Below are the code and all the weights of a small trained network. Each question names an input and a target symbol and asks about switching units off, where a switched-off unit gives its printed mean instead of its output.

import numpy as np


def w(rows, s, z=0):
    codes = np.array(rows[::2]) - 128.0
    scale = np.full(codes.shape[1], s)
    scale[-1] = z or s
    return codes * scale


def f(y):
    return y / 2 * (1 + np.tanh(0.7978845608 * (y + 0.044715 * y**3)))


def softmax(a):
    e = np.exp(a - a.max(-1, keepdims=True))
    return e / e.sum(-1, keepdims=True)


def log_softmax(a):
    a = a - a.max(-1, keepdims=True)
    return a - np.log(np.exp(a).sum(-1, keepdims=True))


def net(x, mask):
    ids = ['Ωαζηθλξτφψ'.index(c) for c in x.split()]
    T = len(ids)
    res = E[ids] + P[:T]
    u = 0
    for l in range(3):
        q, k, v = (res @ M[l].T for M in (Q, K, V))
        z = softmax(np.where(np.tri(T) > 0, q @ k.T / 2**0.5, -1e9)) @ v
        res = res + np.where(mask[u], z, O[l][:, -1]) @ O[l][:, :-1]
        u += 1
        y = f(res @ A[l][:, :-1].T + A[l][:, -1])
        res = res + np.where(mask[u : u + 8], y, B[l][:, -1]) @ B[l][:, :-1]
        u += 8
    return log_softmax(res[-1] @ U[:, :-1].T + U[:, -1])


Q, K, V, O, A, B = {}, {}, {}, {}, {}, {}
E = w([
[110,111,179,43,140,61,71,102,188],'Ω',
[199,158,107,139,223,126,198,129,113],'α',
[166,94,88,92,61,190,135,155,171],'ζ',
[118,226,154,118,84,161,150,99,124],'η',
[182,117,117,120,108,121,120,168,54],'θ',
[127,107,142,46,175,115,253,35,109],'λ',
[136,141,170,118,64,145,185,223,170],'ξ',
[228,72,132,132,69,100,153,48,150],'τ',
[115,157,158,140,230,133,54,171,74],'φ',
[48,132,136,198,96,86,73,204,154],'ψ',
],0.018)
P = w([
[156,203,60,48,155,62,144,146,162],'0',
[110,224,81,105,136,93,147,146,155],'1',
[99,205,125,83,105,93,128,144,133],'2',
[88,186,117,154,137,136,161,148,142],'3',
[116,134,147,119,152,140,125,150,102],'4',
[119,113,176,124,136,161,132,152,98],'5',
[149,89,219,108,111,162,130,163,77],'6',
[112,78,213,182,127,198,162,163,94],'7',
[116,62,211,236,161,224,162,166,99],'8',
[127,37,254,220,121,230,157,163,82],'9',
],0.0072)
Q[0] = w([
[94,103,101,184,145,186,226,130,179],'L0H1',
[145,35,255,49,112,109,149,112,125],'L0H1',
],0.0066)
K[0] = w([
[88,174,154,179,131,229,206,136,199],'L0H1',
[178,78,254,79,146,164,169,132,168],'L0H1',
],0.0078)
V[0] = w([
[107,3,120,120,173,104,76,96,99],'L0H1',
[67,110,227,70,41,116,121,73,22],'L0H1',
],0.0059)
O[0] = w([
[98,189,103,254,117,138,196,151,192,4],'L0H1',
[52,128,90,166,167,171,115,96,132,175],'L0H1',
],0.0092,0.0022)
A[0] = w([
[174,72,141,140,134,90,142,107,142,126],'L0N1',
[83,178,174,115,142,159,107,122,94,116],'L0N2',
[115,73,127,149,87,88,72,120,138,151],'L0N3',
[120,67,255,135,114,139,147,130,107,255],'L0N4',
[156,111,69,156,100,132,112,160,73,130],'L0N5',
[110,117,159,101,106,141,163,189,178,138],'L0N6',
[152,191,138,137,108,185,143,56,116,167],'L0N7',
[109,135,133,143,83,111,103,194,107,160],'L0N8',
],0.0097,0.0064)
B[0] = w([
[242,213,157,219,59,80,118,74,73,143],'L0N1',
[125,146,112,139,249,68,129,148,159,146],'L0N2',
[223,124,33,156,86,185,137,63,193,145],'L0N3',
[143,41,98,200,200,150,44,101,94,244],'L0N4',
[56,117,116,94,61,232,125,190,114,158],'L0N5',
[186,27,179,111,172,62,95,93,141,159],'L0N6',
[255,99,99,100,181,126,145,78,30,155],'L0N7',
[101,67,7,96,253,124,158,127,62,168],'L0N8',
],0.0066,0.011)
Q[1] = w([
[77,147,171,167,2,163,81,198,205],'L1H1',
[93,58,51,99,161,83,101,193,120],'L1H1',
],0.0078)
K[1] = w([
[144,204,113,1,80,74,152,125,155],'L1H1',
[66,77,120,137,66,164,117,189,163],'L1H1',
],0.0081)
V[1] = w([
[93,23,115,163,122,134,59,210,116],'L1H1',
[160,189,254,121,172,139,97,193,162],'L1H1',
],0.0051)
O[1] = w([
[84,149,118,114,84,78,163,137,108,253],'L1H1',
[114,135,251,142,101,148,198,146,111,69],'L1H1',
],0.015,0.0075)
A[1] = w([
[126,118,166,106,96,134,255,65,117,103],'L1N1',
[147,141,113,222,125,100,145,78,164,97],'L1N2',
[111,102,208,111,119,132,183,79,158,87],'L1N3',
[72,217,154,129,109,64,192,100,70,33],'L1N4',
[128,94,151,114,96,172,87,161,175,174],'L1N5',
[55,100,106,74,146,160,130,131,86,132],'L1N6',
[156,131,141,111,129,187,132,65,150,1],'L1N7',
[109,156,193,116,148,194,188,142,27,122],'L1N8',
],0.0082,0.0025)
B[1] = w([
[94,109,134,223,204,117,148,169,163,148],'L1N1',
[137,128,145,108,103,99,62,148,78,153],'L1N2',
[85,193,150,160,159,151,87,164,122,137],'L1N3',
[114,65,104,118,127,2,133,158,178,154],'L1N4',
[35,84,42,138,111,112,169,125,198,142],'L1N5',
[167,142,177,146,116,151,167,192,124,255],'L1N6',
[137,128,185,149,165,128,114,108,171,153],'L1N7',
[120,115,151,49,115,212,61,219,115,191],'L1N8',
],0.0083,0.0079)
Q[2] = w([
[2,152,195,163,70,154,124,92,252],'L2H1',
[96,120,134,93,76,207,91,193,108],'L2H1',
],0.0073)
K[2] = w([
[162,255,150,10,126,91,123,161,232],'L2H1',
[105,100,119,40,123,197,134,176,128],'L2H1',
],0.0091)
V[2] = w([
[190,254,153,81,184,212,222,233,74],'L2H1',
[85,108,148,105,255,159,217,66,187],'L2H1',
],0.0042)
O[2] = w([
[90,93,147,163,29,87,103,127,1,144],'L2H1',
[209,67,42,143,158,81,27,136,139,1],'L2H1',
],0.0092,0.0047)
A[2] = w([
[59,136,141,60,68,79,109,204,129,83],'L2N1',
[127,185,192,204,185,142,97,221,164,14],'L2N2',
[100,17,166,136,37,172,22,92,71,95],'L2N3',
[128,60,84,91,187,115,92,90,227,74],'L2N4',
[153,114,53,175,28,140,85,66,182,129],'L2N5',
[68,83,57,127,201,92,184,218,135,44],'L2N6',
[74,106,175,161,101,1,101,103,221,251],'L2N7',
[131,73,27,103,99,104,228,35,138,200],'L2N8',
],0.0063,0.0012)
B[2] = w([
[105,92,133,242,254,146,177,98,160,244],'L2N1',
[120,142,72,189,76,147,106,150,150,167],'L2N2',
[182,202,137,77,144,114,105,98,197,236],'L2N3',
[87,132,190,166,69,107,122,102,56,251],'L2N4',
[89,127,200,131,172,176,234,167,115,164],'L2N5',
[183,206,164,56,134,78,149,86,159,254],'L2N6',
[82,110,189,81,28,207,47,52,124,160],'L2N7',
[141,164,68,175,58,191,88,220,207,214],'L2N8',
],0.0082,0.0091)
U = w([
[46,123,124,123,85,131,60,79,188,179],'Ω',
[168,152,127,155,60,102,88,164,153,2],'α',
[133,67,68,104,92,225,111,203,230,238],'ζ',
[120,141,88,29,166,198,60,148,153,24],'η',
[81,174,68,124,70,157,184,97,21,237],'θ',
[148,55,13,151,158,132,37,129,135,174],'λ',
[145,2,123,59,129,36,175,126,180,135],'ξ',
[151,173,115,149,173,195,182,28,221,39],'τ',
[93,125,130,197,159,111,82,185,204,58],'φ',
[119,243,36,147,121,55,102,109,211,116],'ψ',
],0.0049,0.0036)

Each question gives the input, a string of symbols that net reads in full, and the target symbol t.
The units are the heads (2 rows each of Q, K, V and O) and the neurons (one row each of A and B). Each row of codes is followed by its name. A weight is (code - 128) times the scale printed after its matrix; where a second scale follows, it is the last column's (O, A, B and U).
mask holds one flag per unit, layer by layer, with each layer's heads first. A switched-off unit (its flag False) gives its mean, the last column of its rows in O or B, instead of its output. The means were averaged over made-up inputs and are rounded, as every weight is.
A unit's drop is (log p(t) with every unit on - log p(t) with that unit switched off) / (log p(t) with every unit on - log p(t) with every unit switched off).
The circuit of an input: a set's keep is (log p(t) with only the set's units on - log p(t) with every unit switched off) / (log p(t) with every unit on - log p(t) with every unit switched off). Starting from the 12 units with the biggest drops (on a tie, the unit counted first), units are removed one at a time, each time the one whose removal leaves the highest keep (on an exact tie, the one counted first), for as long as the keep stays at least 0.8.
units of the circuit, in order: the units of the circuit, biggest drop first
top k neurons: the k neurons with the biggest drops, biggest first
top k neurons in layer l: the k neurons of layer l with the biggest drops, biggest first
input ζ α θ Ω, target Ω: top neuron : L2N7
input ζ α φ η φ η λ, target φ: units of the circuit, in order : L1H1, L1N3, L1N1
input λ α Ω ψ η λ τ λ, target τ: top 2 neurons : L0N1, L0N4
input θ τ ψ λ ξ ζ η θ ξ η, target ξ: top 2 neurons : L1N4, L0N4
input ξ α Ω λ λ α α θ ζ α, target θ: units of the circuit, in order : L2H1, L2N1, L1N4
input ζ Ω τ α ξ θ τ λ, target τ: top 2 neurons : L0N1, L1N2
input ζ ξ Ω τ, target τ: units of the circuit, in order : L0N1, L1H1, L2H1
input ζ α η, target η: top 2 neurons : L1N8, L0N7
input τ η ζ ψ Ω θ ζ λ θ α, target λ: top 3 neurons : L0N4, L0N7, L1N6
input Ω Ω θ η φ α θ λ, target λ: top 2 neurons : L0N4, L0N7
input ξ θ θ Ω ζ α, target ζ: top 2 neurons : L1N8, L0N4
input Ω Ω Ω α η θ α ζ α, target ζ: top 3 neurons : L1N8, L0N8, L0N4
input ξ ζ α, target ξ: top 3 neurons : L0N4, L1N4, L0N6
input ζ θ θ ξ θ λ, target ξ: top 4 neurons in layer 1 : L1N1, L1N4, L1N8, L1N6
input λ θ θ ζ η θ ζ ζ η, target η: top neuron : L0N7
input ζ α θ Ω Ω ξ, target ξ: top 2 neurons in layer 0 : L0N8, L0N6
input θ ζ θ ξ η η τ η, target τ: top 2 neurons : L1N2, L0N1
input θ θ ζ Ω α φ ψ θ λ, target ψ: top 3 neurons : L0N8, L0N4, L2N6
input α Ω θ ψ ξ θ λ ψ ζ λ, target ψ: top 2 neurons : L0N8, L2N6
input θ ζ λ θ τ φ λ θ θ α, target θ: top 2 neurons : L1N8, L0N4
input ψ ψ Ω ζ Ω ζ φ η, target φ: top 2 neurons in layer 2 : L2N1, L2N2
input θ ψ α, target ψ: top neuron in layer 2 : L2N8
input φ θ ψ, target ψ: top 2 neurons in layer 0 : L0N8, L0N3
input θ α ζ λ φ Ω α η, target φ: top 4 neurons in layer 1 : L1N8, L1N1, L1N4, L1N3
input Ω θ α Ω ξ θ η ξ θ λ, target ξ: top 3 neurons in layer 0 : L0N6, L0N3, L0N7
input α η α, target η: top 2 neurons in layer 2 : L2N3, L2N4
input ζ θ φ η θ ζ ζ λ η, target λ: top neuron in layer 0 : L0N4
input φ Ω ψ θ λ ζ θ ψ λ φ, target ψ: top 2 neurons in layer 0 : L0N8, L0N2
input φ θ α, target φ: top 3 neurons in layer 1 : L1N8, L1N1, L1N4
